Here is a tiny trained network, its code and every weight. The questions are about switching its units off for an input and a class, where a switched-off unit gives its printed mean instead of its output.

import numpy as np


def w(rows, s, z=0):
    codes = np.array(rows[::2]) - 128.0
    scale = np.full(codes.shape[1], s)
    scale[-1] = z or s
    return codes * scale


def f(y):
    return y / 2 * (1 + np.tanh(0.7978845608 * (y + 0.044715 * y**3)))


def log_softmax(a):
    a = a - a.max(-1, keepdims=True)
    return a - np.log(np.exp(a).sum(-1, keepdims=True))


def net(x, mask):
    res = np.array(x, float).reshape(1, 8) / 4 @ E
    y = f(res @ A[0][:, :-1].T + A[0][:, -1])
    res = res + np.where(mask, y, B[0][:, -1]) @ B[0][:, :-1]
    return log_softmax(res[-1] @ U[:, :-1].T + U[:, -1])


A, B = {}, {}
E = w([
[125,120,125,148,130,109,135],'x0',
[106,87,108,111,93,125,236],'x1',
[171,123,114,133,255,152,170],'x2',
[172,152,69,162,136,79,123],'x3',
[39,185,119,96,188,84,132],'x4',
[129,118,126,134,121,122,132],'x5',
[129,127,125,133,130,123,122],'x6',
[147,145,110,124,131,123,127],'x7',
],0.0076)
A[0] = w([
[201,89,140,182,95,186,141,51],'N0',
[123,141,126,194,132,127,154,240],'N1',
[175,134,129,126,210,129,188,59],'N2',
[117,84,168,61,111,159,123,159],'N3',
[166,120,143,132,143,119,72,113],'N4',
[153,108,122,156,249,195,148,5],'N5',
[118,174,70,67,142,123,120,171],'N6',
[160,167,179,158,154,126,2,143],'N7',
[219,86,157,132,90,166,120,80],'N8',
[136,85,128,110,146,124,203,76],'N9',
[187,173,54,168,124,39,101,123],'N10',
],0.0084,0.0011)
B[0] = w([
[71,214,39,193,191,97,211,212],'N0',
[241,93,63,97,162,175,92,153],'N1',
[187,163,159,171,1,137,39,212],'N2',
[188,100,115,80,124,133,87,163],'N3',
[86,95,64,101,101,88,186,162],'N4',
[172,157,222,190,50,75,103,243],'N5',
[103,119,105,182,161,185,188,165],'N6',
[206,98,181,31,190,17,238,254],'N7',
[41,204,108,231,232,62,187,212],'N8',
[158,128,138,93,66,96,176,178],'N9',
[154,59,137,119,166,126,42,228],'N10',
],0.0054,0.0044)
U = w([
[161,104,163,65,124,68,196,247],'0',
[160,200,202,169,3,116,91,123],'1',
[33,238,90,195,193,133,172,69],'2',
[127,96,151,135,131,161,140,186],'3',
[175,111,105,77,117,173,143,138],'4',
[117,116,135,131,141,178,121,105],'5',
[137,96,111,111,135,193,111,92],'6',
[152,49,127,111,123,172,87,22],'7',
],0.0064,0.0015)

Each question gives the input, the list of numbers given to net, and the class t.
The units are the neurons (one row each of A and B). Each row of codes is followed by its name. A weight is (code - 128) times the scale printed after its matrix; where a second scale follows, it is the last column's (A, B and U).
mask holds one flag per neuron, in row order. A switched-off neuron (its flag False) gives its mean, the last column of its row in B, instead of its output. The means were averaged over made-up inputs and are rounded, as every weight is.
A unit's drop is (log p(t) with every unit on - log p(t) with that unit switched off) / (log p(t) with every unit on - log p(t) with every unit switched off).
The circuit of an input: a set's keep is (log p(t) with only the set's units on - log p(t) with every unit switched off) / (log p(t) with every unit on - log p(t) with every unit switched off). Starting from all 11 units, units are removed one at a time, each time the one whose removal leaves the highest keep (on an exact tie, the one counted first), for as long as the keep stays at least 0.8.
units of the circuit, in order: the units of the circuit, biggest drop first
most important unit: the unit with the biggest drop
k most important neurons: the k neurons with the biggest drops, biggest first
drop when u is switched off: that unit's drop, to one decimal
input [3,-7,-7,-1,-8,0,-4,-8], class 2: units of the circuit, in order : [N8; N0]
input [-7,-8,0,-1,-3,0,7,4], class 0: units of the circuit, in order : [N7]
input [-7,1,4,-4,-7,-4,-3,7], class 2: units of the circuit, in order : [N8; N0]
input [1,0,8,-2,-6,-6,-7,0], class 1: units of the circuit, in order : [N5; N2]
input [6,-1,5,4,-7,4,-1,3], class 2: units of the circuit, in order : [N0; N8]
input [0,3,5,1,-7,3,3,-2], class 2: 2 most important neurons : [N0; N8]
input [5,3,8,1,-8,1,-8,3], class 1: units of the circuit, in order : [N2; N5]
input [-4,7,8,6,7,8,-1,8], class 1: units of the circuit, in order : [N2; N5]
input [-4,-3,-2,-3,-8,2,-2,-6], class 2: units of the circuit, in order : [N8; N0]
input [-7,6,8,5,-4,-4,-4,4], class 1: 2 most important neurons : [N2; N5]
input [-2,-8,8,-5,2,-6,4,1], class 0: 2 most important neurons : [N7; N4]
input [6,1,8,0,-1,-7,4,-4], class 1: units of the circuit, in order : [N5; N2]
input [-8,-8,6,3,-8,-4,3,5], class 0: 3 most important neurons : [N7; N4; N5]
input [-4,-8,-8,8,-7,3,3,-4], class 0: most important unit : N7
input [5,-6,6,5,-7,1,-1,-4], class 2: drop when N0 is switched off : 1.1
input [-2,-3,8,3,6,8,3,8], class 1: drop when N5 is switched off : 0.4
input [-4,-8,2,3,-4,-5,5,1], class 0: drop when N7 is switched off : 0.9
